Below is a small trained network, with its code and all its weights. Each question gives an input and a target symbol and asks what happens when units are switched off, that is, made to give their printed mean instead of their output.

import numpy as np


def w(rows, s, z=0):
    codes = np.array(rows[::2]) - 128.0
    scale = np.full(codes.shape[1], s)
    scale[-1] = z or s
    return codes * scale


def norm(h):
    return h / np.sqrt((h * h).mean(-1, keepdims=True) + 1e-5)


def f(y):
    return np.maximum(y, 0)


def softmax(a):
    e = np.exp(a - a.max(-1, keepdims=True))
    return e / e.sum(-1, keepdims=True)


def log_softmax(a):
    a = a - a.max(-1, keepdims=True)
    return a - np.log(np.exp(a).sum(-1, keepdims=True))


def net(x, mask):
    ids = ['αβγεημξτφψω'.index(c) for c in x.split()]
    T = len(ids)
    res = E[ids] + P[:T]
    q, k, v = (norm(res) @ M[0].T for M in (Q, K, V))
    z = softmax(np.where(np.tri(T) > 0, q @ k.T / 4**0.5, -1e9)) @ v
    res = res + np.where(mask[0], z, O[0][:, -1]) @ O[0][:, :-1]
    y = f(norm(res) @ A[0][:, :-1].T + A[0][:, -1])
    res = res + np.where(mask[1:17], y, B[0][:, -1]) @ B[0][:, :-1]
    return log_softmax(norm(res)[-1] @ U[:, :-1].T + U[:, -1])


Q, K, V, O, A, B = {}, {}, {}, {}, {}, {}
E = w([
[64,194,99,183,93,101,146],'α',
[180,160,134,75,90,71,94],'β',
[190,101,185,122,181,111,101],'γ',
[55,88,235,157,85,221,235],'ε',
[27,157,83,82,152,217,77],'η',
[134,129,104,213,163,53,145],'μ',
[142,132,91,190,142,76,154],'ξ',
[117,173,165,199,81,140,90],'τ',
[182,141,98,104,92,2,188],'φ',
[159,235,30,161,126,93,169],'ψ',
[140,148,76,139,166,187,52],'ω',
],0.014)
P = w([
[99,21,83,156,2,59,95],'0',
[127,220,42,104,43,127,99],'1',
[132,174,72,112,90,137,111],'2',
[138,162,94,118,122,127,113],'3',
[143,144,114,123,151,121,115],'4',
[142,137,121,126,165,127,118],'5',
[147,132,122,127,180,141,124],'6',
],0.0067)
Q[0] = w([
[87,107,94,106,130,98,96],'H1',
[49,193,150,205,92,171,164],'H1',
[104,89,88,103,120,158,116],'H1',
[157,82,141,103,122,7,86],'H1',
],0.011)
K[0] = w([
[127,95,139,139,143,152,81],'H1',
[144,254,166,148,177,123,190],'H1',
[97,109,123,117,162,179,87],'H1',
[77,58,138,167,76,68,87],'H1',
],0.0094)
V[0] = w([
[117,254,90,137,96,144,195],'H1',
[60,86,110,130,227,187,114],'H1',
[139,137,134,82,138,110,174],'H1',
[95,129,72,135,146,40,167],'H1',
],0.0071)
O[0] = w([
[99,43,171,185,187,25,79,254],'H1',
[107,217,186,129,152,43,107,51],'H1',
[57,9,176,168,2,149,210,64],'H1',
[18,181,122,149,151,132,149,225],'H1',
],0.0075,0.004)
A[0] = w([
[59,66,123,163,117,126,172,111],'N1',
[177,131,33,110,200,146,104,166],'N2',
[134,158,97,44,44,128,145,168],'N3',
[111,75,153,151,100,88,84,144],'N4',
[165,192,116,150,158,70,89,94],'N5',
[56,140,178,145,121,101,139,120],'N6',
[155,78,143,29,134,100,88,53],'N7',
[138,99,110,75,98,42,211,120],'N8',
[193,109,183,97,84,124,164,99],'N9',
[121,78,216,107,143,139,134,165],'N10',
[142,201,90,88,186,134,182,69],'N11',
[243,85,95,185,75,53,149,190],'N12',
[81,102,115,193,165,45,74,142],'N13',
[255,190,194,67,156,122,170,62],'N14',
[237,104,121,195,168,110,136,127],'N15',
[134,132,132,140,126,182,11,254],'N16',
],0.0084,0.0026)
B[0] = w([
[138,151,144,140,116,71,177,179],'N1',
[117,59,79,117,128,2,111,205],'N2',
[106,86,165,140,204,121,162,164],'N3',
[183,169,121,166,138,208,103,162],'N4',
[126,51,149,148,89,117,182,202],'N5',
[103,59,46,114,209,164,136,170],'N6',
[119,149,76,216,90,130,145,140],'N7',
[143,107,227,99,110,144,91,157],'N8',
[63,158,109,62,180,128,80,142],'N9',
[114,135,177,117,15,124,92,144],'N10',
[172,86,112,170,191,198,158,164],'N11',
[98,166,128,162,141,213,40,187],'N12',
[182,157,115,106,130,178,145,254],'N13',
[75,192,109,131,103,159,163,160],'N14',
[58,182,70,107,82,134,137,171],'N15',
[143,124,248,127,122,132,145,203],'N16',
],0.0066,0.0096)
U = w([
[198,65,189,163,108,25,90,44],'α',
[136,47,104,90,100,194,99,101],'β',
[167,166,122,71,129,233,181,111],'γ',
[2,176,161,103,108,123,60,130],'ε',
[132,218,223,144,105,63,174,162],'η',
[114,107,123,161,179,109,216,109],'μ',
[140,83,152,105,148,102,200,25],'ξ',
[89,139,25,195,114,136,115,160],'τ',
[65,46,194,136,50,107,190,252],'φ',
[168,146,196,209,91,188,67,82],'ψ',
[150,176,139,129,142,114,178,81],'ω',
],0.0087,0.002)

Each question gives the input, a string of symbols that net reads in full, and the target symbol t.
The units are the heads (4 rows each of Q, K, V and O) and the neurons (one row each of A and B). Each row of codes is followed by its name. A weight is (code - 128) times the scale printed after its matrix; where a second scale follows, it is the last column's (O, A, B and U).
mask holds one flag per unit, heads first, then neurons. A switched-off unit (its flag False) gives its mean, the last column of its rows in O or B, instead of its output. The means were averaged over made-up inputs and are rounded, as every weight is.
A unit's drop is (log p(t) with every unit on - log p(t) with that unit switched off) / (log p(t) with every unit on - log p(t) with every unit switched off).
The circuit of an input: a set's keep is (log p(t) with only the set's units on - log p(t) with every unit switched off) / (log p(t) with every unit on - log p(t) with every unit switched off). Starting from the 12 units with the biggest drops (on a tie, the unit counted first), units are removed one at a time, each time the one whose removal leaves the highest keep (on an exact tie, the one counted first), for as long as the keep stays at least 0.8.
units of the circuit, in order: the units of the circuit, biggest drop first
unit that matters most: the unit with the biggest drop
k most important neurons: the k neurons with the biggest drops, biggest first
drop of u: that unit's drop, to one decimal
input ω α ω α η ω ξ, target τ: 2 most important neurons : N15, N16
input μ μ φ α γ, target μ: 4 most important neurons : N11, N2, N14, N13
input φ γ ξ η τ μ, target τ: units of the circuit, in order : N16, N15
input φ η η β β, target φ: units of the circuit, in order : H1, N13
input ψ μ γ, target ψ: 2 most important neurons : N4, N10
input ψ μ μ α β, target ψ: 2 most important neurons : N4, N7
input α ε φ, target α: unit that matters most : N8
input ψ η τ η β ε φ, target ψ: 2 most important neurons : N12, N8
input φ ε φ ξ α ψ ω, target α: units of the circuit, in order : N2, N16, H1
input α α μ φ, target α: 2 most important neurons : N8, N12
input μ γ φ, target μ: 3 most important neurons : N11, N3, N13
input τ γ φ, target τ: 2 most important neurons : N12, N14
input ψ γ α ε ξ τ γ, target ψ: 4 most important neurons : N10, N4, N15, N7
input β η β, target β: 2 most important neurons : N3, N13
input γ η α τ μ, target τ: most important neuron : N15
input η α β γ, target η: 2 most important neurons : N14, N5
input η β α ω α β, target η: 2 most important neurons : N14, N5
input β η ψ φ γ γ, target β: drop of H1 : 1.9
input ε φ η ε β, target ε: drop of N11 : 0.0
input τ ε μ β, target τ: drop of N2 : 0.2
input ψ μ μ ε ψ β β, target ψ: drop of N12 : 0.1
